Below is a small trained network, with its code and all its weights. Each question gives an input and a target symbol and asks what happens when units are switched off, that is, made to give their printed mean instead of their output.

import numpy as np


def w(rows, s, z=0):
    codes = np.array(rows[::2]) - 128.0
    scale = np.full(codes.shape[1], s)
    scale[-1] = z or s
    return codes * scale


def f(y):
    return np.maximum(y, 0)


def softmax(a):
    e = np.exp(a - a.max(-1, keepdims=True))
    return e / e.sum(-1, keepdims=True)


def log_softmax(a):
    a = a - a.max(-1, keepdims=True)
    return a - np.log(np.exp(a).sum(-1, keepdims=True))


def net(x, mask):
    ids = ['αεμξσψω'.index(c) for c in x.split()]
    T = len(ids)
    res = E[ids] + P[:T]
    r = res
    for j in range(3):
        rows = slice(4 * j, 4 * j + 4)
        q, k, v = (r @ M[0][rows].T for M in (Q, K, V))
        z = softmax(np.where(np.tri(T) > 0, q @ k.T / 4**0.5, -1e9)) @ v
        o = O[0][rows]
        res = res + np.where(mask[j], z, o[:, -1]) @ o[:, :-1]
    y = f(res @ A[0][:, :-1].T + A[0][:, -1])
    res = res + np.where(mask[3:15], y, B[0][:, -1]) @ B[0][:, :-1]
    return log_softmax(res[-1] @ U[:, :-1].T + U[:, -1])


Q, K, V, O, A, B = {}, {}, {}, {}, {}, {}
E = w([
[116,185,148,112],'α',
[159,144,187,123],'ε',
[121,7,121,56],'μ',
[135,165,148,152],'ξ',
[118,142,94,106],'σ',
[184,86,143,143],'ψ',
[125,93,113,83],'ω',
],0.019)
P = w([
[187,136,3,151],'0',
[87,128,147,161],'1',
[187,147,109,122],'2',
[94,112,144,158],'3',
[172,151,132,98],'4',
[96,95,150,159],'5',
[163,154,145,77],'6',
[101,83,154,159],'7',
[163,157,160,57],'8',
[99,69,156,160],'9',
[171,153,175,30],'10',
[103,55,159,162],'11',
[161,138,181,42],'12',
],0.015)
Q[0] = w([
[111,179,106,95],'h1',
[91,117,6,213],'h1',
[109,174,174,68],'h1',
[135,97,213,92],'h1',
[224,141,127,121],'h2',
[112,142,112,91],'h2',
[63,81,115,159],'h2',
[56,85,186,130],'h2',
[42,194,127,115],'h3',
[198,148,55,121],'h3',
[81,73,104,101],'h3',
[150,137,175,186],'h3',
],0.012)
K[0] = w([
[39,161,97,213],'h1',
[121,118,1,84],'h1',
[81,151,157,178],'h1',
[149,152,242,87],'h1',
[110,119,113,170],'h2',
[113,72,100,132],'h2',
[170,136,127,2],'h2',
[100,158,185,33],'h2',
[56,205,103,77],'h3',
[124,130,46,129],'h3',
[154,104,165,54],'h3',
[122,163,169,237],'h3',
],0.013)
V[0] = w([
[16,107,178,58],'h1',
[107,99,32,88],'h1',
[58,144,202,153],'h1',
[76,118,102,171],'h1',
[144,168,72,152],'h2',
[189,169,96,144],'h2',
[123,183,149,169],'h2',
[189,225,99,112],'h2',
[119,191,126,135],'h3',
[216,178,137,123],'h3',
[181,142,184,207],'h3',
[124,166,2,129],'h3',
],0.0092)
O[0] = w([
[120,168,118,51,151],'h1',
[25,119,80,83,143],'h1',
[168,136,163,75,77],'h1',
[154,58,105,112,64],'h1',
[118,57,57,163,70],'h2',
[118,157,32,223,88],'h2',
[199,108,85,177,2],'h2',
[129,119,27,132,48],'h2',
[85,91,194,98,3],'h3',
[155,2,164,54,79],'h3',
[79,53,172,114,10],'h3',
[118,211,169,11,87],'h3',
],0.0055,0.0062)
A[0] = w([
[230,105,125,90,2],'n1',
[105,124,179,84,172],'n2',
[153,209,141,143,90],'n3',
[62,127,94,249,95],'n4',
[142,48,29,104,133],'n5',
[90,212,158,161,236],'n6',
[163,152,143,143,174],'n7',
[161,109,126,71,174],'n8',
[99,236,143,230,78],'n9',
[92,122,67,161,161],'n10',
[166,145,56,92,128],'n11',
[155,138,45,166,184],'n12',
],0.013,0.0064)
B[0] = w([
[61,141,90,135,195],'n1',
[138,130,136,74,254],'n2',
[118,151,109,186,173],'n3',
[92,76,217,108,175],'n4',
[160,173,126,194,222],'n5',
[158,109,64,164,214],'n6',
[154,170,109,147,180],'n7',
[136,144,175,126,241],'n8',
[34,248,161,176,148],'n9',
[104,86,56,86,189],'n10',
[166,134,190,185,194],'n11',
[97,205,151,85,188],'n12',
],0.013,0.0085)
U = w([
[168,194,109,170,154],'α',
[246,143,160,125,147],'ε',
[125,159,172,35,193],'μ',
[88,162,178,124,2],'ξ',
[82,148,95,103,71],'σ',
[139,90,159,131,99],'ψ',
[157,98,49,95,218],'ω',
],0.011,0.0086)

Each question gives the input, a string of symbols that net reads in full, and the target symbol t.
The units are the heads (4 rows each of Q, K, V and O) and the neurons (one row each of A and B). Each row of codes is followed by its name. A weight is (code - 128) times the scale printed after its matrix; where a second scale follows, it is the last column's (O, A, B and U).
mask holds one flag per unit, heads first, then neurons. A switched-off unit (its flag False) gives its mean, the last column of its rows in O or B, instead of its output. The means were averaged over made-up inputs and are rounded, as every weight is.
A unit's drop is (log p(t) with every unit on - log p(t) with that unit switched off) / (log p(t) with every unit on - log p(t) with every unit switched off).
The circuit of an input: a set's keep is (log p(t) with only the set's units on - log p(t) with every unit switched off) / (log p(t) with every unit on - log p(t) with every unit switched off). Starting from the 12 units with the biggest drops (on a tie, the unit counted first), units are removed one at a time, each time the one whose removal leaves the highest keep (on an exact tie, the one counted first), for as long as the keep stays at least 0.8.
units of the circuit, in order: the units of the circuit, biggest drop first
most important unit: the unit with the biggest drop
top k neurons: the k neurons with the biggest drops, biggest first
heads that matter: for each layer, one digit per head in row order, 1 if its drop is at least 0.15 and else 0, layers parted by /
input μ μ μ μ ε ε ω μ μ μ α μ, target α: units of the circuit, in order => [n5; h3]
input μ ψ μ μ ω σ, target σ: most important unit => h1
input μ ω σ ψ α ψ ω μ ψ μ α μ ε, target α: top 3 neurons => [n3; n1; n6]
input μ α σ ψ ω μ α, target ε: units of the circuit, in order => [n6; h1]
input μ ω ε ε ε ε ω, target ε: heads that matter => 000
input σ ψ μ μ ε μ ω, target α: units of the circuit, in order => [h3; h1; n3]
input μ ω μ μ ω ψ σ ω μ μ ψ μ α, target α: top 2 neurons => [n6; n3]
input ψ ε ψ ω ω α ε ψ σ ξ, target ξ: heads that matter => 100
input ω μ α ω ε σ, target σ: heads that matter => 110
input σ α ω α ω ψ μ μ μ ψ, target μ: top 2 neurons => [n6; n5]
input μ μ σ ε μ μ μ ω, target ω: heads that matter => 001
input ω μ μ μ α μ ω α ψ, target α: top 2 neurons => [n1; n3]
input μ σ ε ω ω μ μ ω α μ α μ, target α: units of the circuit, in order => [n5; h2]
input μ σ μ μ ε ω σ, target ε: top 2 neurons => [n1; n11]
input ω μ σ μ α μ μ σ α, target ε: units of the circuit, in order => [n6; n1; h1]
input α σ μ μ μ ε μ α α α ψ, target α: units of the circuit, in order => [n1; h1; n3]
input ψ ε μ μ α μ ω, target α: top 2 neurons => [n1; n3]
input σ ω μ ψ μ, target ε: heads that matter => 001
input μ α ω α σ μ ω, target ε: units of the circuit, in order => [n11; n12; n10]
input α μ σ ω, target ω: heads that matter => 100
input ξ μ ω α α μ σ ω μ σ, target ω: most important unit => n6
input ω μ μ μ μ σ ε α ω μ ω ψ, target ψ: units of the circuit, in order => [h3; n4]
input μ ω α μ ω μ ω ψ μ μ μ ψ, target μ: heads that matter => 110
input μ σ α ω ω σ μ μ ξ μ σ α ε, target α: units of the circuit, in order => [h1; n3]
input ε μ μ ω ψ μ ψ α μ ξ μ ξ, target μ: most important unit => h3
input μ σ ω σ ψ μ ω ξ, target ξ: heads that matter => 000
input ω μ ω μ ω α σ μ μ μ α ψ σ, target ε: top 3 neurons => [n6; n12; n3]
input μ ω μ ψ, target ψ: heads that matter => 101
input α σ ψ μ ξ ε, target ε: top 2 neurons => [n1; n10]
